After every row comes one of two labels: whether the row has a hidden trait. Each part has its own trait and labels.
In the rows, 100 means zero.
[ 97 103 142  71  89 104  95 109 105  99 108 111  79  90  94 109 112  98
  97 106 108  93 112 131 114 103 101 117 120  97  90 109  79 107  81 104
 100 106 105 101 112  88 103 102 107  96 137  87  62  89 101  94  73 122
  51  64 100  92 102 138 128  92  99 102 114  93  97 138 108  97  85 110
  81  91 111 114  98 105  91  94  96 115  98  89 118  86  98  63 110  90
  97  83 106  99 103  75  97 102  99  93  95  98  88 132  96 103 111 102
  27  95  93 108  97  97  94  96  67 104 109 123 132 100  89  90  79 130
 125 119 132  89 102  90 109  91 128 130 103  98 110 104 112 117  93 120
  89 111 110  96 120 104 121  87 101 103  98 103 107  81 107 111  84 110
  66  77  39] : B
[ 99 109  95 158 107  99 117 111  99  89 126  94 129 119  94  96 104  60
  89  79  99 107  90  83 110 114 104  95 102 103 132  89 132 104 105 109
 101 108  97  84 107 115 100  96  97  91  79  94 105  90  96 113 108  61
  52  64  90 103  93   0  68  88 102 102  89 103 107  40  77 127 116  85
 102 103  96  89 106 103  94 111 109  83  91  95  76 108  95  97 102 106
 100  98  96 102  97 117  90  97 109  89  84 103 123  97  99 109  96 116
  98 101 104  99 103 112 102 103  89  89  93  85 104 100 103 121 140 102
  97  65  47  99  98  99  93 104  82  78 110  98  98 101 108  94 110  91
  97  97  97 114  91 105 105  84 109  97 104 101  71 100  96  88 107  96
 116  86 149] : J
[107 118 150  82  96 131  81  97 112 107 136  91 104  83  90  93 114 128
  84 135  99 109 101 112 102 105  86 101  87  95  81 109  75  96 102  94
  98  87 101 115 117  61 107 106 105  97 104  91 118 106 101  77  84 133
 112  23  99  97  95  96 127 110  92 106  86  78  96  81 100  95 114  92
 109  93  98 113  98 111  97 112  97 109 110  93 124  98 103 109 105  97
 111 150 105  98  99  89 120  99  88 102 104  84  88  99 104  94 114 119
  59 100 101 108 102  95  98  99 105 111  80 114 108 101 103  88  89  99
 109  89 125 102  98  79 105 104 138 110  99 103  93  96  98  97 101 148
 125 100  96  90  99 105 100  99  83  99 101  94 104  78  92 109  72 101
 104 107  86] : B
[106 117 153  85  91 123  80 101 110 106 136  94 101  81  89  96 115 128
  85 130 100 108 103 107 106 106  84 106  91  97  81 111  69 100 101  95
  96  87  99 114 119  55 104 107 108  96 107  92 107 103 102  85  80 128
 113  27  98  95  93  96 131  96  92 106  88  80  96  85 100  96 110  96
 105  92 103 113  99 109  96 111  98 107 109  93 124 101 104 106 104  96
 112 152 105  98  99  90 119  99  87 101  95  84  82 104 101  95 121 110
  64  99 100 105 100  96  97 100  98 110  82 115 113 100 103  90  84 102
 114 106 122 101  99  75 105 105 133 113  97 101  97  97 102  99 102 148
 119 101  97  91 102 103 109  96  83  98 102  98 106  78  97 111  76 101
 100 108  75] : B
[ 98 111  96 144  99  94 121 115  94  90  99  96 123 114  98  95 104  68
  95  75 106 105  90 100 106 109 104  92 105 104 134  87 142 108 100 105
 102 120  99  84 106 107 100 100  98  97  69  85  93  76  97 120 112  84
  43 123  92 101  95  75  84  80 104 106  91 101 107  78  83 125 121  88
 111 101  96  92 106 108 102 110 106  83  93  99  77 101  93  88 103 106
  98 107  94 102  99 116  87 100 109  90 102 103 115 105  93 108 100  99
 115 101 106  93 106 107 102  98  97  89  92  79  90  99 101 116 136 103
  90  62  76 104  96 104  99 105  64  76 113 100 108 102 111  98 112  90
  97  99 101 113  91 102 102  87 117  97 103  97  79 101  95  92 109  96
 119 103 143] : J
[ 93  82  70  86 105  83  96  94  96  98  59  92  70  94 124  95  96 120
 114  71  94  85 105 100  92  86 116 100 111 108  78 100  96  91 108 106
  95 103  85  96  60 127  89 100  92 109 117 120 115 135 101 125 113  74
  57  23 107 107  85 137  68 108 108  99 108 115  92 127 122  83  73 110
  89  99  99  92 103  91  99  98  95 103  90  98 122  91 105 112  98 101
  95 113 102  96 100 103 103  99 102 100  68 105  64  97 106  92  83  60
  90  96 105  97  86 108 103 102 119 100 109  84  86  99 107 101  93  94
  80 106 145 105 103  97 103  90  84 103  87  96 101  99  89 106 104  75
  59  98 101 106 101  96 109 103  90  98  96  94 111 125 100 108 111 107
 111 157  79] : B
[100 110 142  72  90 109  90 106 108 101 124 107  88  86  89 109 114 102
  93 107 108  97 110 122 112 106  94 115 115  97  88 110  78 104  88 102
  99  97 100 107 124  77 103 102 109  92 136  83  73  87 102  98  64 119
  57  51 102  92  99 122 136  92  95 104 107  89  95 124 101 100  87 104
  87  92 114 114  99 106  93  99  96 112 101  90 116  98 102  72 109  91
 103 115 107  99 102  78 104 100  96  93  87  90  87 127  98  99 114 106
  25  96  96 106  95  94  95  99  71 105  98 124 129 100  94  92  63 124
 129 139 119  90 101  79 109  94 126 131  99  98 106 102 113 113  97 131
  96 109 105  92 112 104 124  89  92 101 101 102 110  77 104 111  79 106
  72  88  45] : B
[ 92  91  71  91 103  85 101  99  95  99  65  93  72  90 126  94  99 108
 111  64  93  88 105  95  93  85 120  95 116 109  85  99 112  95 108 110
  96 106  88  94  60 109  88 102  89 117 107 112 102 120 102 112 118  90
  49  31 108 108  93 166  81 102 108  99 100 109  94 136 120  89  80 111
  96  99  98  89 104  94 103  99  93 100  94 100 117  81 102 118 103 100
  98 135 100  96 101 108 103 101 101 100  84 103  58  97 101  88  84  55
 102  97 108  89  85 104 102 100 109  97 102  81  80  99 104 104  83  97
  72  92 146 106 102  86 103  95  74 103  92  96 105 100  83 104 106  79
  58 100 103 110  89  95 109 104  95  99  97  90 109 128  98 113 107 105
 116 162  92] : B
[107  94  85 131 112 108  93  90 107 106 145 102 129 117  85 107  83  93
  88 142  89 115  96  60 101 101  91  98  79  90 107 102  94  97 109  98
 103  91 112 103 108  95 107  97  95  96 100 110 127  95  97  51 123 108
 187 184  97 102 120   2  90 119  97  89  93 105 102  61  92 102 121 101
 102 108  87  93  95  96  99  95 105 101 108 105  90 113  97 118  96 102
 100  74  99 100  98 109 105  98  95 107 120 100 140  81 105 102  88 146
 146 106  96 102 109 100  99 103  92 107  97 112 101 102  98 100 134  88
  99  74  50  98 101 110  88 105 130  92  98 101  92  99  85  83  95 101
 127  96  91  97  95 101  74 109  99 107 102 107  87  94  97  93 104  97
  95  56 142] : J
[ 99 108 150  69  91 107  87 104 106 102 116 105  89  82  92 109 116 113
  97 105 106  97 107 113 114 112  92 114 110  98  88 110  75 102  86  98
  99  90  98 111 118  75 102 102 110  89 126  87  75  96 103 105  62 112
  90  52 103  95  98  95 136  96  93 105 107  92  96 115 100 101  81 100
  87  94 116 115  99 103  93  99  97 109 104  92 115  93 103  77 104  93
 107 105 108 101 101  79  99 100  96  94  84  93  87 121  99 100 120  93
  34  94  92 109  92  91  96 102  83 104 103 123 128 100 101  90  51 117
 125 157 107  92 101  82 108  96 120 129 102  99 101 101 115 112  96 121
  99 106 104  90 115 102 124  91  89  98 101 103 108  86 106 107  83 104
  74  83  38] : B
[106  97  93 148 111 100 105  97 105  98 162 100 127 123  86 108  97  65
  82 114  90 115  93  48 106 111  97 101  98  94 122  96 114  97 114 106
 103  94 104  89 109 109 104  96  95  88  96 110 112  91  97  65 124  71
 108 132  90 102 115   0  63 106 101  92  93 109 105  28  78 119 103  96
  88 107  87  88  98  97  94 103 110  97  96 101  85 114  95 102  98 104
  98  80  99 100  96 112  96  98 102  97  98 101 142  92 104 104  77 127
 124 106  99  98 107 110  99 104  78  97  99 102 105 101  99 111 142  95
 105  71  20  94 102 102  87 106 126  80 106  99  90 100  97  86 101  93
 106 100  92 105  91 100  93  94 108 104 104 106  77  91  97  90 115  98
 106  68 129] : J
[ 92 109  77 134 100  95 112 115  92  94  76  91 121 108 112 101 100  95
 100  64 102  99  93 108 105 101 114  86 101 111 127  91 151 108 100 102
 100 120 101  95 103  96  92  99  91 104  82  85 100  83 100 112 109  95
  27 108 102 107  91 150 100  85 104 106  91  97  99 130  99 121 106 100
 114 100 109  89 107 102 104 108  99  88  98  99  85  85  97 101 108 105
 102 138  94 101 103 120  88 101 108  99 101 105  77 102  92  98 103  70
 130 101 109  94  95 101 105  99  95  90  86  80  82  99 104 117  95  96
  80  77 113 112  96  86  99 103  37  80 101  99 112 103  96  98 113  96
  84  95 102 114  76 101 104  98 100  98 101  89  90 122  93 104 109  98
 125 141 141] : B
[ 92  97 134  85  98 100  88 104 111  97 107 104  78  91  96 113 109  99
 101 102 104  90 112 112 118 104 100 118 115 102  84 109  82  99  83 104
  98  96 100 103 113 107 101  98 105  94 145  96  83 109 100 109  66  92
  66  48 103  98  91  78 122 102 100 101 116 105  93 110 108  96  77 109
  76  95 118 111 100  97  88  89  96 106  94  83 112  95 105  64 107  93
  95  66 108  99 101  79  94 100 101  93  73 101  87 127 101 103 111 102
   0  96  93 114  87 101  98 104  78 104 114 117 133 100  95  91  70 129
 131 141 117  90 101  92 107  90 110 132  95  95 106 100 108 114  95 113
  81 104 108  97 122 104 119  89  93 100  99 106 106  96 107 104  87 111
  69  88  45] : B
[ 93 103 135  80  97 105  89 107 109  98 117 104  77  89  94 113 115  94
  93 107 107  91 112 117 126 106  99 118 117 100  88 110  71 100  87 103
  98  97 101 102 121  93 100 100 105  90 141  91  85 106 100 102  69 103
  60  40 102  98  96  80 127  97  97 103 109 101  92 112 107 100  76 109
  75  95 118 110  99  97  87  94  96 108  96  83 119  95 104  69 109  93
  99  85 108  99 101  79  96 100  99  90  78  97  85 125 101 104 114 104
  12  96  93 113  86 100  96 103  74 104 110 118 133 100  97  92  73 129
 127 131 122  90 101  83 108  89 125 130  96  95 104 102 111 115  97 120
  79 106 108  96 117 106 125  87  88 100  99 103 104  91 104 108  85 110
  72  88  43] : B
[106 106 105 111 104 128  83  93 116 108 147  91 119 107  81  98  91 119
  80 156  92 117  98  91 104  95  90  98  79  91  85 109  91  94 112  94
 100  92 115 109 110  85 109 104  96 103 110 103 144 107  96  49 116 132
 153 109  98 103 103  52 104 111  97  97  82  86  97  54 100  92 141 102
 106 102  86 103  94 101  97 103  98 103 110  96 113 105  98 124 106 101
 106 119  99  97  99 100 114  99  88 106 124  88 118  83 105  95 100 151
  92 103 101 104 108 102  98  97  99 113  85 110  95 102  93  90 131  93
 100  35 106 105  98  95  96 104 141  94  93 103  98  95  78  82  97 141
 137  94  93  98  92 107  74 109  87 105 100  99  95  87  89 106  79  98
 107 100 144] : J
[ 95 114  83 137 100  96 116 116  93  92  89  91 129 113 107 101 101  84
  96  64 105 104  93 114 103 102 110  87 101 108 131  89 155 111  98 103
 101 123 101  94 108 104  96 100  92 104  78  83 100  81  99 125 105  95
  28 125  97 104  92 143 102  83 104 108  90  99 100 116  93 122 114  97
 114 100 107  91 108 103 104 110 102  84  97  99  79  93  95  93 107 105
 102 124  94 101 102 122  85 100 112  92 105 105  89 101  92 103 105  79
 129 101 108  92  98 102 103 100  96  89  89  80  88  99 102 118 113  96
  82  65  99 110  96  97 101 104  36  79 105  99 111 102 103  97 114  92
  91  96 103 113  80 101 104  96 111  97 102  92  88 116  93 101 111  95
 124 130 150] : J
[106 117 156  73  89 124  86 103 108 107 137  98  95  65  88  98 121 120
  86 123 104 105 105 115 104 108  90 108  99  95  87 109  68 102  96  96
  99  94  99 114 120  64 105 106 109  92 110  82  91  89 102  96  72 129
  98  33 100  93  96 111 136  94  92 105  94  79  97 101  98  96 102  98
 100  90 108 116  99 111  96 110  98 111 110  93 126 102 102  92 106  94
 112 143 105  99 100  85 116 100  91  99  94  85  81 116  98  95 123 102
  58  97 100 105  98  94  97  97  90 107  84 118 116 100  98  89  67 112
 117 127 123  97  99  76 107 103 133 118 103 101  97  99 106 106 100 141
 113 107 100  89 103 102 119  95  90 100 102  97 108  75  99 112  75 101
  91  88  56] : B
[ 96 110  96 153 107  98 113 111 100  89 114  90 134 119  96  97 103  72
  91  73 101 105  89  90 116 117 100  89  95 107 136  90 144 104 105 104
  99 108  96  86 114 117  98  96  96  89  70  93 113  99  96 128 101  58
  53  91  93 108  86  10  80  87 102 105  87 104 103  48  81 131 109  83
 104 105 102  89 107 101  95 110 108  75  92  92  79 110  99  92 101 108
 102  99  97 102  97 117  83  97 112  89  78 105 108  88  99 111 102  97
 112 100 104 103  99 110 104 106  96  88  94  81 101  99 110 121 130 102
  93  76  53 103  97 101  93 104  58  71 108  98  98  99 111  96 114  93
  94  93  98 113  92 104 108  89 103  94 104  98  73 111  95  89 113  96
 124 102 157] : J
[105 102  94 137 102  92 122 102  94  94 122 105 125 119  91  98  99  59
  93  93 100 107  91  78  97 110  97  99 102  98 131  89 117 106 105 105
 104 104  99  85 101 103 103  97  97  92  72 103  88  79  98  94 116  72
  97 135  88  98 108  24  67  91 101  98  95 105 112  51  75 122 114  86
 102 106  90  90 102 106  99 106 111  94  96 106  79 114  92  90  98 105
  98  83  96 102  97 109  89 101 106  97 104 104 137  99  97 110  86 108
 142 103  99  96 113 108 101 100  91  91 102  97  97 100  98 115 143  98
 102  80  31  95 100 113  92 106 108  77 116 100  97 103 110  94 105  78
 104 104  96 107  98  99  98  91 122 100 104 105  83  88 101  84 115  97
 104  67 125] : J
[103 116 160  83  94 124  82 100 111 104 143  93  95  84  86 103 120 122
  84 115 100 106 105 101 113 113  87 109  98  96  79 109  73  97  98  98
  97  85  96 114 122  72 102 103 109  89 125  89 101 103 103 103  68 107
  87   4 104  97  90  62 134  97  91 106  90  83  91  89  97 100  91  94
  89  94 113 116 100 105  91 108  98 103 105  87 121  97 107  91 106  95
 113 147 110  99  99  82 109  97  91  96  77  86  83 101 102  93 122 105
  34  96  97 108  91  96  97 103  89 108  87 119 120 100 108  91  66 106
 121 146 112  96  99  70 105 103 131 118  98  99  93  97 106 105 103 141
 112 102  98  88 109 104 121  93  77  97 103  97 101  84  97 110  76 100
  95  99  63] : B
